Here is a tiny trained network, its code and every weight. The questions are about switching its units off for an input and a class, where a switched-off unit gives its printed mean instead of its output.

import numpy as np


def w(rows, s, z=0):
    codes = np.array(rows[::2]) - 128.0
    scale = np.full(codes.shape[1], s)
    scale[-1] = z or s
    return codes * scale


def norm(h):
    return h / np.sqrt((h * h).mean(-1, keepdims=True) + 1e-5)


def f(y):
    return np.maximum(y, 0)


def log_softmax(a):
    a = a - a.max(-1, keepdims=True)
    return a - np.log(np.exp(a).sum(-1, keepdims=True))


def net(x, mask):
    res = np.array(x, float).reshape(1, 8) / 4 @ E
    u = 0
    for l in range(2):
        y = f(norm(res) @ A[l][:, :-1].T + A[l][:, -1])
        res = res + np.where(mask[u : u + 10], y, B[l][:, -1]) @ B[l][:, :-1]
        u += 10
    return log_softmax(norm(res)[-1] @ U[:, :-1].T + U[:, -1])


A, B = {}, {}
E = w([
[7,204,81,165,108],'x0',
[79,66,85,101,6],'x1',
[172,181,128,119,132],'x2',
[124,185,197,158,108],'x3',
[145,179,17,254,206],'x4',
[74,218,93,34,175],'x5',
[163,145,74,44,41],'x6',
[157,160,100,100,162],'x7',
],0.0041)
A[0] = w([
[252,161,174,102,60,47],'0.n1',
[140,222,189,207,209,17],'0.n2',
[171,54,128,87,218,89],'0.n3',
[90,146,132,43,72,14],'0.n4',
[146,194,119,57,122,126],'0.n5',
[183,103,143,141,94,98],'0.n6',
[83,122,95,139,116,33],'0.n7',
[148,58,254,94,133,42],'0.n8',
[71,163,162,185,2,132],'0.n9',
[173,195,159,174,113,248],'0.n10',
],0.0085,0.0016)
B[0] = w([
[131,253,206,116,110,217],'0.n1',
[69,97,78,191,44,254],'0.n2',
[81,108,210,153,63,209],'0.n3',
[125,79,29,183,146,200],'0.n4',
[145,207,188,176,145,201],'0.n5',
[138,211,36,171,192,177],'0.n6',
[147,156,203,74,242,153],'0.n7',
[108,209,76,121,191,252],'0.n8',
[22,60,154,98,181,212],'0.n9',
[116,127,95,130,72,206],'0.n10',
],0.0051,0.005)
A[1] = w([
[147,171,115,101,189,107],'1.n1',
[180,121,85,51,87,93],'1.n2',
[195,148,192,104,147,204],'1.n3',
[8,117,128,122,90,75],'1.n4',
[105,140,96,72,85,112],'1.n5',
[82,27,84,208,75,255],'1.n6',
[125,191,140,164,61,199],'1.n7',
[57,126,157,103,163,80],'1.n8',
[144,86,192,64,93,103],'1.n9',
[204,112,152,226,209,125],'1.n10',
],0.011,0.0019)
B[1] = w([
[195,205,111,102,196,166],'1.n1',
[196,73,30,254,123,159],'1.n2',
[45,249,159,101,91,174],'1.n3',
[99,98,156,78,229,231],'1.n4',
[51,29,129,173,157,166],'1.n5',
[194,79,133,72,63,254],'1.n6',
[104,223,14,57,146,212],'1.n7',
[145,87,184,63,153,190],'1.n8',
[80,144,18,166,182,152],'1.n9',
[102,34,104,212,71,190],'1.n10',
],0.0061,0.0084)
U = w([
[194,128,164,146,155,2],'0',
[121,218,59,166,78,117],'1',
[178,51,126,160,49,174],'2',
[56,74,170,49,162,194],'3',
[176,244,190,43,99,126],'4',
],0.012,0.0048)

Each question gives the input, the list of numbers given to net, and the class t.
The units are the neurons (one row each of A and B). Each row of codes is followed by its name. A weight is (code - 128) times the scale printed after its matrix; where a second scale follows, it is the last column's (A, B and U).
mask holds one flag per neuron, layer by layer. A switched-off neuron (its flag False) gives its mean, the last column of its row in B, instead of its output. The means were averaged over made-up inputs and are rounded, as every weight is.
A unit's drop is (log p(t) with every unit on - log p(t) with that unit switched off) / (log p(t) with every unit on - log p(t) with every unit switched off).
The circuit of an input: a set's keep is (log p(t) with only the set's units on - log p(t) with every unit switched off) / (log p(t) with every unit on - log p(t) with every unit switched off). Starting from the 12 units with the biggest drops (on a tie, the unit counted first), units are removed one at a time, each time the one whose removal leaves the highest keep (on an exact tie, the one counted first), for as long as the keep stays at least 0.8.
units of the circuit, in order: the units of the circuit, biggest drop first
unit that matters most: the unit with the biggest drop
top k neurons: the k neurons with the biggest drops, biggest first
top k neurons in layer l: the k neurons of layer l with the biggest drops, biggest first
drop when u is switched off: that unit's drop, to one decimal
input [-3,-2,-1,6,0,-4,-6,-3], class 2: units of the circuit, in order : [1.n6 0.n2]
input [8,4,8,6,0,2,-3,3], class 3: units of the circuit, in order : [0.n9 1.n4]
input [-4,3,2,-4,-2,0,8,-2], class 1: unit that matters most : 0.n1
input [3,-1,5,-3,-5,8,7,8], class 1: units of the circuit, in order : [1.n2 0.n4]
input [-5,3,1,-1,-4,5,-8,3], class 4: top 4 neurons in layer 0 : [0.n8 0.n2 0.n9 0.n10]
input [-5,4,8,-3,-7,-4,-3,1], class 4: top 4 neurons : [0.n1 0.n8 0.n2 0.n6]
input [6,7,6,1,-2,1,8,7], class 3: units of the circuit, in order : [0.n9 1.n5]
input [7,-2,-2,-8,4,6,2,0], class 4: units of the circuit, in order : [1.n1 0.n2 1.n10]
input [-6,4,-3,-5,-8,0,5,0], class 1: top 2 neurons : [1.n9 1.n2]
input [-2,8,7,-2,1,7,-6,4], class 4: top 4 neurons : [0.n5 0.n2 1.n1 1.n10]
input [2,6,-5,-2,5,0,4,8], class 2: top 2 neurons : [0.n8 0.n1]
input [-7,-1,3,1,5,-5,4,7], class 1: top 2 neurons in layer 1 : [1.n10 1.n6]
input [-7,8,-6,2,-1,-3,4,8], class 1: top 2 neurons : [0.n1 0.n2]
input [-4,-5,-6,3,-2,-6,2,7], class 4: units of the circuit, in order : [0.n1]
input [-5,8,7,4,-1,0,-3,-2], class 4: top 2 neurons in layer 0 : [0.n1 0.n2]
input [-3,-2,-3,-3,-3,-2,1,-4], class 1: top 2 neurons in layer 0 : [0.n9 0.n1]
input [-1,-5,1,5,7,-1,3,-4], class 2: top 2 neurons in layer 1 : [1.n6 1.n3]
input [4,5,2,-4,2,-7,6,-3], class 3: top 2 neurons : [0.n9 1.n4]
input [-8,-8,3,0,-1,1,-2,0], class 1: top 2 neurons : [1.n10 0.n2]
input [-7,0,8,3,-6,-5,-3,-6], class 4: units of the circuit, in order : [0.n1]
input [7,3,3,8,-4,8,6,3], class 3: top 2 neurons in layer 1 : [1.n5 1.n4]
input [-5,-2,-4,-6,0,-1,6,7], class 1: top 2 neurons in layer 1 : [1.n2 1.n9]
input [-7,3,-3,6,3,-1,8,-8], class 1: top 2 neurons : [0.n1 0.n5]
input [-6,2,-5,-8,6,5,8,0], class 2: drop when 0.n8 is switched off : 0.2
input [1,-6,1,6,-2,-3,-2,2], class 1: drop when 0.n9 is switched off : 0.1
